Below is a small trained network, with its code and all its weights. Each question gives an input and a target symbol and asks what happens when units are switched off, that is, made to give their printed mean instead of their output.

import numpy as np


def w(rows, s, z=0):
    codes = np.array(rows[::2]) - 128.0
    scale = np.full(codes.shape[1], s)
    scale[-1] = z or s
    return codes * scale


def norm(h):
    return h / np.sqrt((h * h).mean(-1, keepdims=True) + 1e-5)


def f(y):
    return y / 2 * (1 + np.tanh(0.7978845608 * (y + 0.044715 * y**3)))


def softmax(a):
    e = np.exp(a - a.max(-1, keepdims=True))
    return e / e.sum(-1, keepdims=True)


def log_softmax(a):
    a = a - a.max(-1, keepdims=True)
    return a - np.log(np.exp(a).sum(-1, keepdims=True))


def net(x, mask):
    ids = ['αβγδεηλξπστφψω'.index(c) for c in x.split()]
    T = len(ids)
    res = E[ids] + P[:T]
    q, k, v = (norm(res) @ M[0].T for M in (Q, K, V))
    z = softmax(np.where(np.tri(T) > 0, q @ k.T / 2**0.5, -1e9)) @ v
    res = res + np.where(mask[0], z, O[0][:, -1]) @ O[0][:, :-1]
    y = f(norm(res) @ A[0][:, :-1].T + A[0][:, -1])
    res = res + np.where(mask[1:13], y, B[0][:, -1]) @ B[0][:, :-1]
    return log_softmax(norm(res)[-1] @ U[:, :-1].T + U[:, -1])


Q, K, V, O, A, B = {}, {}, {}, {}, {}, {}
E = w([
[92,82,114,93,104,120],'α',
[129,133,146,166,122,136],'β',
[95,78,126,90,110,114],'γ',
[88,108,97,120,129,129],'δ',
[160,121,106,97,130,126],'ε',
[139,185,203,143,249,91],'η',
[136,85,175,149,110,126],'λ',
[160,105,155,123,125,133],'ξ',
[111,80,158,121,80,135],'π',
[136,117,151,142,119,137],'σ',
[101,138,85,102,131,124],'τ',
[146,149,124,148,127,135],'φ',
[83,121,120,134,118,135],'ψ',
[64,99,154,164,119,138],'ω',
],0.02)
P = w([
[146,208,104,141,80,169],'0',
[152,211,100,142,105,46],'1',
[122,189,174,71,93,175],'2',
[163,119,47,182,176,146],'3',
[126,180,158,100,202,57],'4',
[170,119,139,112,71,163],'5',
[135,99,128,179,244,92],'6',
],0.011)
Q[0] = w([
[158,116,121,127,86,251],'h1',
[141,83,90,173,218,142],'h1',
],0.016)
K[0] = w([
[151,111,75,184,134,89],'h1',
[93,210,188,112,175,10],'h1',
],0.014)
V[0] = w([
[173,169,54,43,155,127],'h1',
[252,119,143,85,125,117],'h1',
],0.017)
O[0] = w([
[7,179,130,66,111,81,255],'h1',
[116,91,187,143,55,58,205],'h1',
],0.017,0.007)
A[0] = w([
[185,137,113,50,97,149,212],'n1',
[47,160,35,64,190,214,82],'n2',
[119,117,135,136,118,133,84],'n3',
[89,193,150,75,211,32,67],'n4',
[226,76,145,164,54,147,79],'n5',
[149,54,81,151,60,62,173],'n6',
[22,136,116,97,38,125,252],'n7',
[183,100,133,102,173,224,91],'n8',
[176,116,114,58,175,85,247],'n9',
[186,179,59,130,172,168,176],'n10',
[79,179,171,8,69,107,160],'n11',
[164,207,94,178,244,243,72],'n12',
],0.011,0.0027)
B[0] = w([
[87,159,205,174,122,87,142],'n1',
[225,159,254,31,110,94,162],'n2',
[120,145,139,77,197,96,125],'n3',
[190,128,133,201,209,159,213],'n4',
[64,231,151,120,105,120,167],'n5',
[128,232,234,97,165,167,168],'n6',
[199,16,92,143,157,141,252],'n7',
[114,78,46,89,106,98,168],'n8',
[82,57,206,185,134,161,153],'n9',
[58,51,132,113,27,147,173],'n10',
[204,108,60,172,133,61,249],'n11',
[29,67,155,122,108,120,199],'n12',
],0.009,0.013)
U = w([
[30,132,71,103,99,6,128],'α',
[76,239,210,132,72,156,154],'β',
[120,89,151,152,30,166,32],'γ',
[244,110,20,181,98,81,59],'δ',
[183,101,190,124,53,88,3],'ε',
[138,179,115,145,177,106,228],'η',
[195,121,186,41,140,121,66],'λ',
[116,157,159,1,150,142,156],'ξ',
[67,106,138,23,107,171,140],'π',
[203,133,184,83,136,117,88],'σ',
[166,182,65,19,213,87,120],'τ',
[236,136,167,190,49,143,117],'φ',
[176,69,72,99,136,222,224],'ψ',
[38,60,167,166,134,164,166],'ω',
],0.0084,0.0036)

Each question gives the input, a string of symbols that net reads in full, and the target symbol t.
The units are the heads (2 rows each of Q, K, V and O) and the neurons (one row each of A and B). Each row of codes is followed by its name. A weight is (code - 128) times the scale printed after its matrix; where a second scale follows, it is the last column's (O, A, B and U).
mask holds one flag per unit, heads first, then neurons. A switched-off unit (its flag False) gives its mean, the last column of its rows in O or B, instead of its output. The means were averaged over made-up inputs and are rounded, as every weight is.
A unit's drop is (log p(t) with every unit on - log p(t) with that unit switched off) / (log p(t) with every unit on - log p(t) with every unit switched off).
The circuit of an input: a set's keep is (log p(t) with only the set's units on - log p(t) with every unit switched off) / (log p(t) with every unit on - log p(t) with every unit switched off). Starting from the 12 units with the biggest drops (on a tie, the unit counted first), units are removed one at a time, each time the one whose removal leaves the highest keep (on an exact tie, the one counted first), for as long as the keep stays at least 0.8.
units of the circuit, in order: the units of the circuit, biggest drop first
top k neurons: the k neurons with the biggest drops, biggest first
drop when u is switched off: that unit's drop, to one decimal
input ε φ σ, target α: units of the circuit, in order : (h1 n11)
input ω ε β φ β, target ω: top neuron : (n12)
input β ω σ λ ψ ε, target φ: units of the circuit, in order : (h1 n5)
input ε φ σ ω σ, target β: units of the circuit, in order : (h1 n5 n7 n11)
input η δ λ λ η ξ, target φ: units of the circuit, in order : (h1 n5)
input ω δ ε φ, target ξ: units of the circuit, in order : (h1 n2)
input ε τ σ φ φ ε ε, target δ: top 2 neurons : (n11 n12)
input δ ε β ε λ ω, target α: units of the circuit, in order : (h1 n11)
input ω ω τ η, target ω: units of the circuit, in order : (h1 n12 n10)
input ε ψ ε ε σ ω ω, target β: top 3 neurons : (n7 n11 n6)
input σ φ ψ, target β: top 2 neurons : (n5 n11)
input ε σ ε α, target β: units of the circuit, in order : (h1 n6 n5 n11)
input σ ε ω, target β: top 3 neurons : (n5 n7 n11)
input φ ε ε, target δ: units of the circuit, in order : (n11)
input λ ω δ, target φ: top 2 neurons : (n5 n7)
input ω ε ε σ ε σ, target β: top 3 neurons : (n5 n7 n11)
input ε ε ω ω ω ω δ, target ψ: drop when n1 is switched off : 0.0
input ε ε ω, target α: drop when n11 is switched off : 0.1
input φ ε λ, target δ: drop when n11 is switched off : 0.2
input ε π ε ε ω φ β, target ψ: drop when h1 is switched off : 0.6
input λ φ ε σ σ φ, target β: top neuron : (n5)
